M = [-18 -12  17 -33  -8  -8 -16  24  57   5   7  -1]
Find the second entry.
A: -12
Find the third entry from the right.
A: 5
Find the 1st entry.
A: -18
Find the fifth-last entry.
A: 24
The 1st entry from the right: -1

-57 66 -52 59 19 37 -48 -4 28 -13 -35 11 -19 -58 30 46
The last entry is 46
The second entry from the right -> 30
The entry just left of -52 -> 66
The 3rd entry -> -52
The 1st entry from the left: -57
The second largest entry is 59

B =
array([[-17.105,  10.627,  10.706,  -4.102,  13.523,   8.203,   0.289,
        -12.310,   9.568,   5.983, -12.394,  -8.866, -15.162,  25.960],
       [ -7.229, -20.184,   9.543,   3.779,  -6.553,  -8.709,  -8.726,
         14.163,  -3.815, -13.143, -16.404,   0.173, -26.419,   4.643],
       [-14.203,   4.611,   6.211,  25.390,  -4.842, -10.971,   5.154,
          6.392,  -9.328, -13.816,  -7.169,  -7.042,  18.272,   9.699],
       [  9.416,  -3.090,  -4.457, -26.128,   7.529, -25.809,  -4.643,
         -5.404,   0.835,   7.118, -27.853, -12.671,   6.954, -12.161],
       [-24.518,   4.714,  -3.136,  -3.362,  -4.795,   7.075,  -3.174,
        -21.882,  10.028,  -8.343,   6.436,   7.733, -20.953,  23.352],
       [-14.907, -24.115,   9.867,  -7.549, -15.273,  15.952,   2.857,
         23.093,   1.537,  -9.698, -14.350,  15.786,  -7.602,  -0.755],
       [ -2.241, -14.688,  14.316,  -9.585,  -3.710,  -7.640,  -2.051,
         12.376,  -0.655,  11.187,  -3.329,  31.749, -23.665,  -3.647],
       [ -2.707,  -1.175,  -4.275, -18.282,   2.695,   5.172, -15.143,
          2.046, -10.929,  -5.578, -21.717, -14.061, -10.898,  15.421],
       [ 11.995,  -5.259,   8.089, -11.384,  -0.676,  -0.613,  14.772,
         -0.672,  19.617, -27.431,   4.141, -23.099, -15.710, -12.210],
       [ 12.840,   9.625, -13.855,  -5.075,  -8.642,   1.048, -13.315,
         17.922,  16.248,  11.461,   4.713,   5.309, -19.280, -12.575],
       [ 23.159,  -0.680, -21.097, -24.031,  10.136,  -4.554,  -2.299,
          1.140, -10.178, -15.223, -16.992,   6.169, -11.267,   2.807]])
The entry just left of the largest entry: -3.329
The entry just left of 5.172: 2.695
Which number is the entry just right of -24.518?
A: 4.714
Which number is the largest entry?
A: 31.749
The entry just right of -9.585 is -3.710
The entry just left of the smallest entry -> 7.118
The entry just right of the smallest entry is -12.671
Which number is the entry just right of -2.051?
A: 12.376

Read these off the matrix that follows. Counting starts at 0.
1) Give the entry at row 2, column 0.
2) Give the top entry of the column that holds the largest entry.
3) Give the entry in row 0 and column 1.
4) Give the entry directly below the smallest entry.
5) Give the entry just right of the largest entry.
6) Give the maximum.
7) Give the entry directly above 46.
8) Give the entry in the top-right corner.
[[ 25 -33 -16  -5  -6   5  29  30  -7 -12  -7  -8 -21  57  50  -2]
 [ 18 -39 -23  -7 -17   3  25  22  -8 -13  -6  -3 -20  58  55  -6]
 [ 28  30  78  -6  19 -23   2  13  -6  -5   7 -12  30 -37 -20  26]
 [-34 -43 -37  11 -23  37  -3  -9   9   5 -16 -15 -27  19  12 -19]
 [ 21 -34 -19  -2  -8   8  23  28  -6 -10  -7 -10 -20  54  46  -3]
 [ 27 -28 -12 -12 -13  -6  24  12  -9 -13  -1   8  -9  56  34  -3]
 [ 26   2  16 -31 -17 -57  14 -22 -12 -13  28  80  43  48   0  -1]
 [-37 -44 -37   9 -24  29  -7 -21   5   6 -10  -6 -25  20   7 -25]
 [-35 -41 -37  13 -23  35 -12 -19  10   9 -13 -13 -27   0   0 -20]
 [-24  18 -18  19  16  28 -15  12  16  11 -13 -25 -21 -44 -18   0]
 [-26  29   5   6  12   0 -36 -21   2  13   4  -9  14 -49 -27   3]
 [ 29   7   0   2  19  11  23  34  -3  -8 -11 -22 -21  29  22  10]
 [-28   9 -24  20  12  35 -13  14  23  10 -16 -25 -24 -41 -14  -3]
 [-27  14 -21  18  13  31 -12  13  16  10 -14 -24 -22 -41 -15  -2]]
1) 28
2) -8
3) -33
4) 29
5) 43
6) 80
7) 12
8) -2

m = [ 36  38  43  23   3  10  28  36  23  38  24  40 -30  18]
Which number is the entry just right of the largest entry?
Answer: 23
The entry just left of 18 -> -30
